Below is a small trained network, with its code and all its weights. Each question gives an input and a target symbol and asks what happens when units are switched off, that is, made to give their printed mean instead of their output.

import numpy as np


def w(rows, s, z=0):
    codes = np.array(rows[::2]) - 128.0
    scale = np.full(codes.shape[1], s)
    scale[-1] = z or s
    return codes * scale


def softmax(a):
    e = np.exp(a - a.max(-1, keepdims=True))
    return e / e.sum(-1, keepdims=True)


def log_softmax(a):
    a = a - a.max(-1, keepdims=True)
    return a - np.log(np.exp(a).sum(-1, keepdims=True))


def net(x, mask):
    ids = ['αγδεηθμξφψ'.index(c) for c in x.split()]
    T = len(ids)
    res = E[ids] + P[:T]
    u = 0
    for l in range(2):
        r = res
        for j in range(3):
            rows = slice(2 * j, 2 * j + 2)
            q, k, v = (r @ M[l][rows].T for M in (Q, K, V))
            z = softmax(np.where(np.tri(T) > 0, q @ k.T / 2**0.5, -1e9)) @ v
            o = O[l][rows]
            res = res + np.where(mask[u + j], z, o[:, -1]) @ o[:, :-1]
        u += 3
    return log_softmax(res[-1] @ U[:, :-1].T + U[:, -1])


Q, K, V, O = {}, {}, {}, {}
E = w([
[135,126,52],'α',
[31,166,154],'γ',
[153,113,54],'δ',
[95,39,86],'ε',
[47,103,253],'η',
[63,164,66],'θ',
[206,204,134],'μ',
[157,110,54],'ξ',
[43,155,149],'φ',
[97,126,125],'ψ',
],0.02)
P = w([
[104,254,26],'0',
[113,118,142],'1',
[119,128,114],'2',
[120,139,95],'3',
[151,116,152],'4',
[152,123,145],'5',
[95,156,159],'6',
[133,132,145],'7',
[214,99,118],'8',
[147,138,133],'9',
],0.0086)
Q[0] = w([
[154,121,111],'L0H1',
[247,153,132],'L0H1',
[14,125,181],'L0H2',
[160,139,143],'L0H2',
[75,183,179],'L0H3',
[79,110,39],'L0H3',
],0.014)
K[0] = w([
[10,93,146],'L0H1',
[201,108,64],'L0H1',
[155,97,129],'L0H2',
[8,75,103],'L0H2',
[142,117,100],'L0H3',
[153,155,128],'L0H3',
],0.012)
V[0] = w([
[65,1,104],'L0H1',
[76,192,194],'L0H1',
[59,152,139],'L0H2',
[104,216,113],'L0H2',
[35,255,168],'L0H3',
[135,90,223],'L0H3',
],0.0082)
O[0] = w([
[78,117,180,199],'L0H1',
[219,72,119,228],'L0H1',
[73,167,112,173],'L0H2',
[73,172,188,185],'L0H2',
[106,170,128,222],'L0H3',
[2,125,217,3],'L0H3',
],0.0061,0.0054)
Q[1] = w([
[131,149,211],'L1H1',
[127,171,98],'L1H1',
[94,50,119],'L1H2',
[186,121,206],'L1H2',
[175,126,142],'L1H3',
[179,115,248],'L1H3',
],0.018)
K[1] = w([
[133,156,201],'L1H1',
[162,201,31],'L1H1',
[124,64,118],'L1H2',
[253,135,163],'L1H2',
[212,78,81],'L1H3',
[191,90,159],'L1H3',
],0.013)
V[1] = w([
[189,190,132],'L1H1',
[196,135,138],'L1H1',
[181,41,79],'L1H2',
[191,117,150],'L1H2',
[123,246,68],'L1H3',
[163,140,62],'L1H3',
],0.012)
O[1] = w([
[163,255,147,136],'L1H1',
[167,205,140,113],'L1H1',
[111,152,37,125],'L1H2',
[117,179,107,92],'L1H2',
[64,102,196,254],'L1H3',
[21,208,171,174],'L1H3',
],0.0084,0.014)
U = w([
[94,135,102,64],'α',
[144,47,233,45],'γ',
[106,143,79,106],'δ',
[23,40,15,202],'ε',
[254,11,191,184],'η',
[53,105,176,3],'θ',
[226,170,183,148],'μ',
[107,145,70,117],'ξ',
[128,54,204,64],'φ',
[114,92,136,122],'ψ',
],0.0044,0.0053)

Each question gives the input, a string of symbols that net reads in full, and the target symbol t.
The units are the heads (2 rows each of Q, K, V and O). Each row of codes is followed by its name. A weight is (code - 128) times the scale printed after its matrix; where a second scale follows, it is the last column's (O and U).
mask holds one flag per head, layer by layer. A switched-off head (its flag False) gives its mean, the last column of its rows in O, instead of its output. The means were averaged over made-up inputs and are rounded, as every weight is.
A unit's drop is (log p(t) with every unit on - log p(t) with that unit switched off) / (log p(t) with every unit on - log p(t) with every unit switched off).
The circuit of an input: a set's keep is (log p(t) with only the set's units on - log p(t) with every unit switched off) / (log p(t) with every unit on - log p(t) with every unit switched off). Starting from all 6 units, units are removed one at a time, each time the one whose removal leaves the highest keep (on an exact tie, the one counted first), for as long as the keep stays at least 0.8.
circuit, biggest first: the units of the circuit, biggest drop first
most important unit: the unit with the biggest drop
which heads matter: for each layer, one digit per head in row order, 1 if its drop is at least 0.15 and else 0, layers parted by /
input ε θ ξ δ η φ ψ η, target η: which heads matter : 100 / 001
input μ ε θ ξ γ ξ η η α, target μ: which heads matter : 100 / 100
input μ φ γ δ, target μ: circuit, biggest first : L1H1, L0H1, L0H3
input γ η θ δ φ, target η: most important unit : L1H3
input θ γ φ ψ, target θ: circuit, biggest first : L1H3, L0H3, L0H1
input γ μ ξ η γ θ μ, target μ: circuit, biggest first : L1H1, L0H1
input μ δ θ, target μ: circuit, biggest first : L1H1, L0H1
input θ η η α θ φ μ μ φ θ, target θ: which heads matter : 001 / 001
input φ φ η ψ μ γ γ α γ, target η: circuit, biggest first : L1H3, L1H2
input γ η θ α, target γ: which heads matter : 011 / 011
input ε ε α ε η ε ξ, target ε: which heads matter : 101 / 110
input η ξ ε ξ, target η: which heads matter : 011 / 011
input μ ξ μ γ, target μ: which heads matter : 000 / 100
input η θ θ, target η: which heads matter : 001 / 011
input μ φ η ξ μ, target μ: circuit, biggest first : L1H1
input γ α α η θ θ η γ ε ξ, target γ: circuit, biggest first : L1H2, L0H2, L0H3
input η θ θ μ ξ ψ φ α, target η: circuit, biggest first : L0H3, L1H2, L1H3
input μ ε ε ε ε ψ θ α, target μ: circuit, biggest first : L1H1, L0H1
input η ε ε ε θ μ θ ξ δ, target η: circuit, biggest first : L0H3, L1H3, L0H2, L1H2
input η δ θ ξ δ, target η: circuit, biggest first : L0H3, L1H3, L1H2, L0H2
input γ φ μ φ, target γ: most important unit : L1H2
input θ η θ φ, target θ: which heads matter : 011 / 001
